Below are the code and all the weights of a small trained network. Each question names an input and a class and asks about switching units off, where a switched-off unit gives its printed mean instead of its output.

import numpy as np


def w(rows, s, z=0):
    codes = np.array(rows[::2]) - 128.0
    scale = np.full(codes.shape[1], s)
    scale[-1] = z or s
    return codes * scale


def f(y):
    return np.maximum(y, 0)


def log_softmax(a):
    a = a - a.max(-1, keepdims=True)
    return a - np.log(np.exp(a).sum(-1, keepdims=True))


def net(x, mask):
    res = np.array(x, float).reshape(1, 4) / 4 @ E
    y = f(res @ A[0][:, :-1].T + A[0][:, -1])
    res = res + np.where(mask, y, B[0][:, -1]) @ B[0][:, :-1]
    return log_softmax(res[-1] @ U[:, :-1].T + U[:, -1])


A, B = {}, {}
E = w([
[85,59,254,230,142,180],'x0',
[133,231,188,157,157,68],'x1',
[146,119,141,24,153,197],'x2',
[92,111,141,38,25,29],'x3',
],0.0084)
A[0] = w([
[106,108,102,72,88,69,54],'n1',
[123,80,181,94,92,153,181],'n2',
[139,39,35,125,152,232,185],'n3',
[142,85,87,188,126,181,83],'n4',
[121,206,113,200,144,146,135],'n5',
[122,155,218,50,186,173,145],'n6',
[104,5,250,207,126,179,189],'n7',
[136,177,82,112,124,112,94],'n8',
[120,163,116,163,91,17,73],'n9',
[149,169,58,72,114,122,252],'n10',
[111,28,184,101,81,170,78],'n11',
[101,72,87,231,66,8,114],'n12',
],0.012,0.0038)
B[0] = w([
[133,99,174,182,118,148,191],'n1',
[142,102,128,147,120,141,173],'n2',
[60,221,153,154,136,104,217],'n3',
[97,103,136,166,153,106,172],'n4',
[161,135,191,138,176,152,175],'n5',
[131,162,164,144,69,138,170],'n6',
[153,2,91,134,89,119,250],'n7',
[99,120,88,127,117,118,167],'n8',
[100,188,141,128,114,154,191],'n9',
[46,147,114,156,124,104,214],'n10',
[106,131,84,117,174,100,185],'n11',
[129,190,114,83,90,129,212],'n12',
],0.024,0.016)
U = w([
[152,10,179,178,112,92,132],'0',
[189,132,213,107,1,159,114],'1',
[219,152,209,127,252,149,122],'2',
[206,116,111,70,92,110,4],'3',
[117,241,122,85,125,90,207],'4',
],0.0088,0.0033)

Each question gives the input, the list of numbers given to net, and the class t.
The units are the neurons (one row each of A and B). Each row of codes is followed by its name. A weight is (code - 128) times the scale printed after its matrix; where a second scale follows, it is the last column's (A, B and U).
mask holds one flag per neuron, in row order. A switched-off neuron (its flag False) gives its mean, the last column of its row in B, instead of its output. The means were averaged over made-up inputs and are rounded, as every weight is.
A unit's drop is (log p(t) with every unit on - log p(t) with that unit switched off) / (log p(t) with every unit on - log p(t) with every unit switched off).
The circuit of an input: a set's keep is (log p(t) with only the set's units on - log p(t) with every unit switched off) / (log p(t) with every unit on - log p(t) with every unit switched off). Starting from all 12 units, units are removed one at a time, each time the one whose removal leaves the highest keep (on an exact tie, the one counted first), for as long as the keep stays at least 0.8.
circuit, biggest first: the units of the circuit, biggest drop first
k most important neurons: the k neurons with the biggest drops, biggest first
drop when u is switched off: that unit's drop, to one decimal
input [0,-8,4,-6], class 4: circuit, biggest first -> n3
input [5,3,-4,8], class 1: circuit, biggest first -> n12; n3
input [2,6,-6,-1], class 1: circuit, biggest first -> n3; n12
input [-2,8,7,-6], class 1: 4 most important neurons -> n6; n3; n11; n4
input [-2,3,-7,-4], class 2: 2 most important neurons -> n5; n3
input [2,2,2,8], class 1: 4 most important neurons -> n3; n1; n7; n10
input [4,0,-8,5], class 1: circuit, biggest first -> n12; n7
input [1,-3,-8,7], class 4: 3 most important neurons -> n12; n7; n9
input [2,-6,-3,6], class 3: circuit, biggest first -> n12; n11; n10; n3
input [0,4,-3,-5], class 2: 2 most important neurons -> n7; n5
input [3,5,8,-8], class 1: 3 most important neurons -> n6; n11; n10
input [6,5,-5,4], class 1: 2 most important neurons -> n12; n9
input [1,5,2,-2], class 1: 2 most important neurons -> n6; n11
input [-2,-6,-8,-7], class 4: circuit, biggest first -> n3
input [0,-4,2,0], class 4: 2 most important neurons -> n7; n3
input [-2,7,1,-6], class 2: 2 most important neurons -> n5; n7
input [0,-4,3,4], class 4: 2 most important neurons -> n7; n11
input [-2,-7,-5,4], class 4: drop when n7 is switched off -> 0.1
input [-4,-8,-3,1], class 4: drop when n2 is switched off -> 0.0
input [-1,-6,-3,3], class 4: most important neuron -> n7
input [0,-5,4,-2], class 4: drop when n3 is switched off -> 1.4
input [-3,-8,-8,-8], class 4: drop when n3 is switched off -> 0.7
